Below are the code and all the weights of a small trained network. Each question names an input and a class and asks about switching units off, where a switched-off unit gives its printed mean instead of its output.

import numpy as np


def w(rows, s, z=0):
    codes = np.array(rows[::2]) - 128.0
    scale = np.full(codes.shape[1], s)
    scale[-1] = z or s
    return codes * scale


def f(y):
    return np.maximum(y, 0)


def log_softmax(a):
    a = a - a.max(-1, keepdims=True)
    return a - np.log(np.exp(a).sum(-1, keepdims=True))


def net(x, mask):
    res = np.array(x, float).reshape(1, 6) / 4 @ E
    y = f(res @ A[0][:, :-1].T + A[0][:, -1])
    res = res + np.where(mask, y, B[0][:, -1]) @ B[0][:, :-1]
    return log_softmax(res[-1] @ U[:, :-1].T + U[:, -1])


A, B = {}, {}
E = w([
[122,133,135,126,141,125,127,118,129,135],'x0',
[159,83,107,135,179,254,92,121,108,170],'x1',
[124,109,117,130,117,126,131,146,119,135],'x2',
[99,114,157,143,132,127,121,120,137,146],'x3',
[82,174,115,175,135,125,66,138,83,66],'x4',
[94,104,10,146,137,137,137,76,186,120],'x5',
],0.012)
A[0] = w([
[83,203,179,105,100,86,92,181,79,83,156],'N0',
[172,103,165,75,114,115,238,135,180,185,169],'N1',
[169,87,89,96,158,182,173,91,146,174,82],'N2',
[111,156,163,126,84,59,118,150,107,77,157],'N3',
[160,98,133,141,191,172,56,153,68,142,2],'N4',
[166,45,90,139,133,140,141,96,196,185,111],'N5',
[103,169,159,116,110,66,86,170,54,74,142],'N6',
[101,51,151,200,127,99,141,153,143,137,152],'N7',
[61,138,36,182,128,98,135,89,160,104,203],'N8',
[86,111,98,153,160,81,143,91,113,81,45],'N9',
[125,114,94,103,126,130,184,168,91,114,113],'N10',
[106,93,107,103,87,150,138,150,142,150,102],'N11',
[168,34,49,74,162,251,151,43,222,183,107],'N12',
[139,109,140,120,176,254,59,154,87,152,70],'N13',
[94,175,147,196,110,53,117,183,137,87,133],'N14',
[184,116,141,167,161,192,58,103,67,134,166],'N15',
[176,108,162,75,121,98,161,153,188,165,213],'N16',
[35,116,4,166,135,92,137,61,180,100,37],'N17',
[178,98,177,73,136,103,242,127,137,189,140],'N18',
[99,113,136,93,70,85,180,68,151,78,78],'N19',
[69,144,77,138,117,124,127,73,159,88,189],'N20',
[45,185,74,192,143,176,29,147,100,110,213],'N21',
[102,122,118,116,119,25,224,111,188,92,25],'N22',
[168,101,150,88,95,77,151,116,131,182,44],'N23',
],0.0063,0.0059)
B[0] = w([
[78,199,119,153,137,170,174,45,152,128,223],'N0',
[218,123,181,120,134,75,100,215,124,18,221],'N1',
[106,150,117,182,176,135,145,80,99,169,183],'N2',
[110,182,86,150,134,125,163,109,117,178,211],'N3',
[141,221,165,35,54,20,192,248,222,94,163],'N4',
[80,148,92,148,144,156,142,81,136,172,187],'N5',
[80,165,75,145,141,188,239,90,150,217,212],'N6',
[101,161,117,144,115,90,123,146,158,141,156],'N7',
[171,53,168,150,157,126,80,127,88,110,233],'N8',
[117,181,154,109,79,140,199,109,176,132,152],'N9',
[125,119,114,113,142,149,168,118,138,136,137],'N10',
[87,122,133,114,148,129,126,107,136,159,142],'N11',
[76,155,68,191,198,197,152,39,68,160,254],'N12',
[212,104,174,77,123,2,110,231,152,16,212],'N13',
[92,162,93,137,115,169,153,95,154,158,207],'N14',
[181,87,124,159,173,99,91,157,121,141,216],'N15',
[185,66,121,160,176,126,87,130,80,118,214],'N16',
[217,127,208,31,91,11,151,242,149,3,212],'N17',
[197,133,218,78,149,63,123,187,162,65,213],'N18',
[181,120,157,106,124,117,82,126,108,96,171],'N19',
[160,51,152,145,148,124,105,137,85,140,207],'N20',
[181,155,180,75,72,79,153,194,174,116,245],'N21',
[238,72,172,159,170,87,55,159,37,75,189],'N22',
[116,167,158,77,83,115,168,128,176,101,155],'N23',
],0.0059,0.0096)
U = w([
[160,185,195,84,77,90,169,191,238,104,253],'0',
[191,36,192,167,174,126,12,155,27,107,36],'1',
[16,190,41,211,164,254,184,9,93,246,105],'2',
],0.0074,0.0022)

Each question gives the input, the list of numbers given to net, and the class t.
The units are the neurons (one row each of A and B). Each row of codes is followed by its name. A weight is (code - 128) times the scale printed after its matrix; where a second scale follows, it is the last column's (A, B and U).
mask holds one flag per neuron, in row order. A switched-off neuron (its flag False) gives its mean, the last column of its row in B, instead of its output. The means were averaged over made-up inputs and are rounded, as every weight is.
A unit's drop is (log p(t) with every unit on - log p(t) with that unit switched off) / (log p(t) with every unit on - log p(t) with every unit switched off).
The circuit of an input: a set's keep is (log p(t) with only the set's units on - log p(t) with every unit switched off) / (log p(t) with every unit on - log p(t) with every unit switched off). Starting from the 12 units with the biggest drops (on a tie, the unit counted first), units are removed one at a time, each time the one whose removal leaves the highest keep (on an exact tie, the one counted first), for as long as the keep stays at least 0.8.
circuit, biggest first: the units of the circuit, biggest drop first
k most important neurons: the k neurons with the biggest drops, biggest first
drop of u: that unit's drop, to one decimal
input [8,8,8,8,3,-5], class 0: circuit, biggest first -> N4
input [-6,6,3,-4,5,-3], class 0: circuit, biggest first -> N4, N21
input [7,-7,8,3,-2,3], class 1: circuit, biggest first -> N22, N21
input [5,-6,-7,0,-1,5], class 1: circuit, biggest first -> N22, N8
input [-1,1,-5,3,0,2], class 2: circuit, biggest first -> N13, N1
input [-4,1,-1,-2,7,-8], class 0: 3 most important neurons -> N12, N21, N4
input [2,1,-4,-7,2,8], class 1: 4 most important neurons -> N17, N8, N20, N12
input [3,2,1,2,-4,1], class 2: 2 most important neurons -> N12, N17
input [6,1,3,-4,-6,-4], class 1: 2 most important neurons -> N16, N21
input [-2,8,2,2,-7,2], class 2: 2 most important neurons -> N12, N5
input [-5,1,-5,-5,6,-1], class 0: drop of N21 -> 1.3
input [8,6,-7,-7,3,-1], class 0: drop of N0 -> -0.1
input [4,2,7,0,-1,8], class 2: drop of N7 -> 0.0
input [5,-1,3,4,7,1], class 0: circuit, biggest first -> N21
input [-8,4,2,6,-6,6], class 2: drop of N12 -> 0.7
